Below are the code and all the weights of a small trained network. Each question names an input and a class and asks about switching units off, where a switched-off unit gives its printed mean instead of its output.

import numpy as np


def w(rows, s, z=0):
    codes = np.array(rows[::2]) - 128.0
    scale = np.full(codes.shape[1], s)
    scale[-1] = z or s
    return codes * scale


def norm(h):
    return h / np.sqrt((h * h).mean(-1, keepdims=True) + 1e-5)


def f(y):
    return y / 2 * (1 + np.tanh(0.7978845608 * (y + 0.044715 * y**3)))


def log_softmax(a):
    a = a - a.max(-1, keepdims=True)
    return a - np.log(np.exp(a).sum(-1, keepdims=True))


def net(x, mask):
    res = np.array(x, float).reshape(1, 4) / 4 @ E
    u = 0
    for l in range(2):
        y = f(norm(res) @ A[l][:, :-1].T + A[l][:, -1])
        res = res + np.where(mask[u : u + 8], y, B[l][:, -1]) @ B[l][:, :-1]
        u += 8
    return log_softmax(norm(res)[-1] @ U[:, :-1].T + U[:, -1])


A, B = {}, {}
E = w([
[183,116,184,149,217,20,184,176,65,173,148,231],'x0',
[153,102,2,55,127,66,66,129,53,211,157,145],'x1',
[124,128,132,117,119,116,130,131,134,125,136,124],'x2',
[163,34,141,184,188,111,81,167,197,128,212,102],'x3',
],0.0044)
A[0] = w([
[121,253,187,118,93,143,191,115,92,93,88,172,139],'L0N0',
[101,190,182,169,146,113,234,175,62,114,150,189,84],'L0N1',
[96,142,185,183,86,190,145,94,186,35,109,64,175],'L0N2',
[128,123,254,174,205,94,218,178,145,74,97,202,115],'L0N3',
[104,93,14,74,87,137,55,109,117,157,137,88,97],'L0N4',
[169,137,112,119,169,30,127,140,55,188,139,186,3],'L0N5',
[147,74,105,136,148,139,35,142,159,132,187,87,117],'L0N6',
[73,236,87,56,100,133,103,109,67,165,84,127,94],'L0N7',
],0.0043,0.0032)
B[0] = w([
[150,147,21,32,172,44,140,124,133,192,41,94,214],'L0N0',
[78,155,1,87,130,92,157,49,177,143,85,52,186],'L0N1',
[108,126,151,83,216,89,92,184,27,83,161,211,253],'L0N2',
[195,135,107,180,29,132,122,91,187,187,150,103,241],'L0N3',
[192,128,137,154,123,93,212,74,178,177,75,79,218],'L0N4',
[47,175,188,95,192,189,97,174,114,34,125,127,202],'L0N5',
[169,143,143,114,209,127,142,102,209,143,142,126,194],'L0N6',
[134,114,195,176,50,165,128,99,72,108,112,173,196],'L0N7',
],0.005,0.0052)
A[1] = w([
[128,168,139,124,1,124,203,78,87,166,74,161,104],'L1N0',
[47,176,115,77,135,151,162,155,61,80,87,193,71],'L1N1',
[95,165,101,49,145,114,94,134,46,73,75,148,29],'L1N2',
[80,144,51,118,188,79,129,232,91,162,161,147,7],'L1N3',
[45,186,111,126,125,107,193,114,121,132,87,201,117],'L1N4',
[163,116,105,211,76,125,126,133,175,122,194,118,147],'L1N5',
[146,83,128,101,164,148,56,196,135,142,174,138,177],'L1N6',
[107,119,190,109,199,146,80,177,139,80,206,194,92],'L1N7',
],0.0059,0.0016)
B[1] = w([
[98,68,145,81,192,220,49,221,75,1,111,87,253],'L1N0',
[160,152,135,191,140,60,161,117,203,238,209,144,246],'L1N1',
[83,138,223,240,91,63,185,157,183,186,234,225,255],'L1N2',
[87,87,197,151,85,221,99,162,82,74,119,120,191],'L1N3',
[203,95,101,164,111,151,111,43,186,136,171,90,209],'L1N4',
[26,173,197,164,103,95,169,129,72,181,184,217,185],'L1N5',
[132,189,84,71,61,151,151,115,121,101,34,96,203],'L1N6',
[121,94,78,85,96,189,92,135,32,77,52,97,244],'L1N7',
],0.0058,0.0055)
U = w([
[93,162,199,250,105,80,164,140,144,179,244,231,119],'0',
[117,91,126,84,121,255,69,169,23,49,98,112,235],'1',
[200,152,22,104,162,98,155,30,233,181,111,52,2],'2',
],0.0084,0.00099)

Each question gives the input, the list of numbers given to net, and the class t.
The units are the neurons (one row each of A and B). Each row of codes is followed by its name. A weight is (code - 128) times the scale printed after its matrix; where a second scale follows, it is the last column's (A, B and U).
mask holds one flag per neuron, layer by layer. A switched-off neuron (its flag False) gives its mean, the last column of its row in B, instead of its output. The means were averaged over made-up inputs and are rounded, as every weight is.
A unit's drop is (log p(t) with every unit on - log p(t) with that unit switched off) / (log p(t) with every unit on - log p(t) with every unit switched off).
The circuit of an input: a set's keep is (log p(t) with only the set's units on - log p(t) with every unit switched off) / (log p(t) with every unit on - log p(t) with every unit switched off). Starting from the 12 units with the biggest drops (on a tie, the unit counted first), units are removed one at a time, each time the one whose removal leaves the highest keep (on an exact tie, the one counted first), for as long as the keep stays at least 0.8.
units of the circuit, in order: the units of the circuit, biggest drop first
unit that matters most: the unit with the biggest drop
k most important neurons: the k neurons with the biggest drops, biggest first
top k neurons in layer l: the k neurons of layer l with the biggest drops, biggest first
drop when u is switched off: that unit's drop, to one decimal
input [7,-6,0,0], class 2: unit that matters most : L0N1
input [-2,-8,-4,2], class 1: units of the circuit, in order : (L0N2; L1N7)
input [1,1,8,-8], class 0: top 4 neurons in layer 1 : (L1N2; L1N1; L1N7; L1N6)
input [-5,-3,1,0], class 0: top 3 neurons in layer 1 : (L1N2; L1N1; L1N0)
input [-1,0,1,8], class 1: 4 most important neurons : (L0N3; L0N4; L1N1; L1N2)
input [8,-7,2,-1], class 2: units of the circuit, in order : (L0N1; L1N2)
input [-7,1,8,4], class 2: 2 most important neurons : (L0N4; L1N0)
input [5,1,0,8], class 1: 3 most important neurons : (L0N4; L1N7; L1N2)
input [-8,-1,8,-6], class 0: units of the circuit, in order : (L0N2; L1N2)
input [0,0,7,6], class 1: 3 most important neurons : (L0N3; L0N4; L1N2)
input [1,4,-7,-4], class 0: 3 most important neurons : (L0N3; L0N5; L1N2)
input [4,0,4,-7], class 2: top 3 neurons in layer 0 : (L0N1; L0N2; L0N0)
input [5,-8,5,-4], class 2: 2 most important neurons : (L0N0; L0N1)
input [4,-8,6,-2], class 2: unit that matters most : L0N0
input [-7,2,6,2], class 2: 4 most important neurons : (L1N2; L0N4; L1N0; L0N3)
input [8,-2,2,-2], class 2: 2 most important neurons : (L0N1; L0N3)
input [1,-4,3,-2], class 2: top 2 neurons in layer 0 : (L0N3; L0N0)
input [-8,0,-3,0], class 0: 3 most important neurons : (L0N2; L0N3; L1N0)
input [1,6,2,4], class 1: top 3 neurons in layer 0 : (L0N3; L0N5; L0N1)
input [-1,-7,8,3], class 1: unit that matters most : L0N2
input [-7,-2,-8,-7], class 0: drop when L0N2 is switched off : 0.2
input [-3,-8,-1,-4], class 0: drop when L0N2 is switched off : 3.5
input [1,0,-8,-1], class 2: drop when L0N1 is switched off : 0.4
